Look-ups in named tables: a row name and a column name give one cell, copied from the table.

Table vusud
cols = sal, pev, piv, vekir, kor, kekedu
momuk: [106, 78, 88, 106, 12, 231]
zoroz: [113, 73, 174, 124, 99, 69]
suv: [161, 105, 31, 137, 118, 158]
dege: [150, 70, 80, 135, 90, 160]
nani: [147, 101, 153, 127, 176, 43]
vabi: [85, 85, 8, 117, 180, 60]
nedun: [55, 78, 144, 92, 118, 93]
gubonog: [209, 110, 155, 153, 173, 173]

suv, sal => 161
vabi, pev => 85
zoroz, kor => 99
nani, pev => 101
momuk, kekedu => 231
gubonog, piv => 155

tedofiv =
cols = detul, nunovo, puribuz, fedibed, gepulu, ravezin, dut, foferi
tivolu: [-33.63, -34.71, -2.39, -3.92, -4.35, -7.08, -26.12, -81.70]
tapi: [73.95, 69.70, 34.14, 13.08, -5.14, 7.84, 18.04, 52.56]
zepugig: [-6.30, 11.31, 30.48, 73.32, 76.03, 44.73, 27.70, 11.14]
lukir: [3.25, 3.06, 18.70, 28.93, 50.44, 32.35, 10.68, -8.95]
movetur: [27.08, 49.93, 55.96, 49.35, 17.80, 4.97, 7.17, 22.03]
bofego: [34.87, 61.61, 70.27, 66.36, 29.58, 7.22, 6.21, 20.89]
geme: [66.31, 61.67, 36.14, 5.17, -5.90, -5.98, 4.15, 23.90]
tar: [-11.34, -4.58, 4.44, -25.75, -43.98, -95.77, -86.19, -41.07]
lepufe: [-1.83, -2.46, 23.53, 43.31, 76.94, 67.61, 52.04, 20.46]
puru: [52.17, 48.18, 26.89, -10.99, -17.34, -9.94, 4.08, 13.39]
namidi: [-92.42, -48.46, -9.51, -4.94, -7.29, -8.71, -32.40, -55.24]
dazez: [-20.39, -68.48, -90.08, -43.82, -30.28, -2.89, 2.57, -12.54]

What is the foferi of lukir in tedofiv? -8.95
What is the detul of tar in tedofiv? -11.34
What is the dut of bofego in tedofiv? 6.21
What is the dut of lepufe in tedofiv? 52.04
What is the ravezin of lukir in tedofiv? 32.35
What is the detul of dazez in tedofiv? -20.39
What is the fedibed of lukir in tedofiv? 28.93
What is the puribuz of tivolu in tedofiv? -2.39
What is the foferi of puru in tedofiv? 13.39
What is the fedibed of bofego in tedofiv? 66.36
What is the detul of geme in tedofiv? 66.31
What is the dut of tar in tedofiv? -86.19
What is the nunovo of puru in tedofiv? 48.18
What is the gepulu of tivolu in tedofiv? -4.35
What is the nunovo of namidi in tedofiv? -48.46
What is the puribuz of namidi in tedofiv? -9.51

Table fezul
|  | sute | nuvabat | vulab |
|---|---|---|---|
| bapezo | -0.785 | -0.907 | -0.363 |
| lebo | -0.481 | -0.131 | -0.991 |
| ruf | 0.987 | 0.921 | -0.858 |
| zif | -0.692 | -0.758 | 0.583 |
| zik | -0.261 | -0.993 | -0.613 |
| busezod | -0.710 | 0.042 | -0.222 |
| zinipum | 0.203 | -0.702 | -0.168 |
| nez | -0.315 | -0.604 | -0.466 |
| ledor | -0.382 | -0.915 | -0.387 |

What is the vulab of nez in fezul?
-0.466
What is the sute of lebo in fezul?
-0.481
What is the sute of zik in fezul?
-0.261
What is the nuvabat of ruf in fezul?
0.921
What is the nuvabat of zik in fezul?
-0.993
What is the vulab of ruf in fezul?
-0.858
What is the vulab of lebo in fezul?
-0.991
Row with the largest vulab: zif

zorimo:
|  | bisukuz | pako | radero | pil | baf | bolo | fud | pomum | gur |
|---|---|---|---|---|---|---|---|---|---|
| tokala | 135 | 116 | 125 | 112 | 139 | 118 | 92 | 100 | 147 |
| sivatin | 144 | 95 | 116 | 148 | 104 | 139 | 122 | 134 | 122 |
| dova | 136 | 147 | 124 | 112 | 155 | 164 | 144 | 125 | 175 |
| vimopup | 111 | 98 | 133 | 79 | 108 | 205 | 92 | 129 | 87 |
| gona | 129 | 108 | 135 | 119 | 151 | 95 | 124 | 106 | 157 |
| sogobi | 102 | 157 | 140 | 147 | 127 | 169 | 130 | 144 | 114 |
| damidem | 102 | 169 | 130 | 181 | 63 | 147 | 154 | 112 | 78 |
| vil | 92 | 61 | 144 | 168 | 63 | 164 | 102 | 102 | 109 |
| zubif | 107 | 192 | 127 | 176 | 100 | 106 | 169 | 113 | 132 |

What is the pomum of gona in zorimo?
106
What is the pomum of sogobi in zorimo?
144
What is the radero of tokala in zorimo?
125
What is the fud of vimopup in zorimo?
92
What is the bolo of tokala in zorimo?
118
What is the radero of vil in zorimo?
144
What is the fud of damidem in zorimo?
154
What is the pako of vil in zorimo?
61
What is the pako of damidem in zorimo?
169
What is the bolo of vil in zorimo?
164
What is the baf of damidem in zorimo?
63
What is the fud of vil in zorimo?
102
What is the gur of sogobi in zorimo?
114
What is the radero of zubif in zorimo?
127
What is the pil of damidem in zorimo?
181
What is the bisukuz of zubif in zorimo?
107
What is the pomum of vil in zorimo?
102
Row with the largest pomum: sogobi

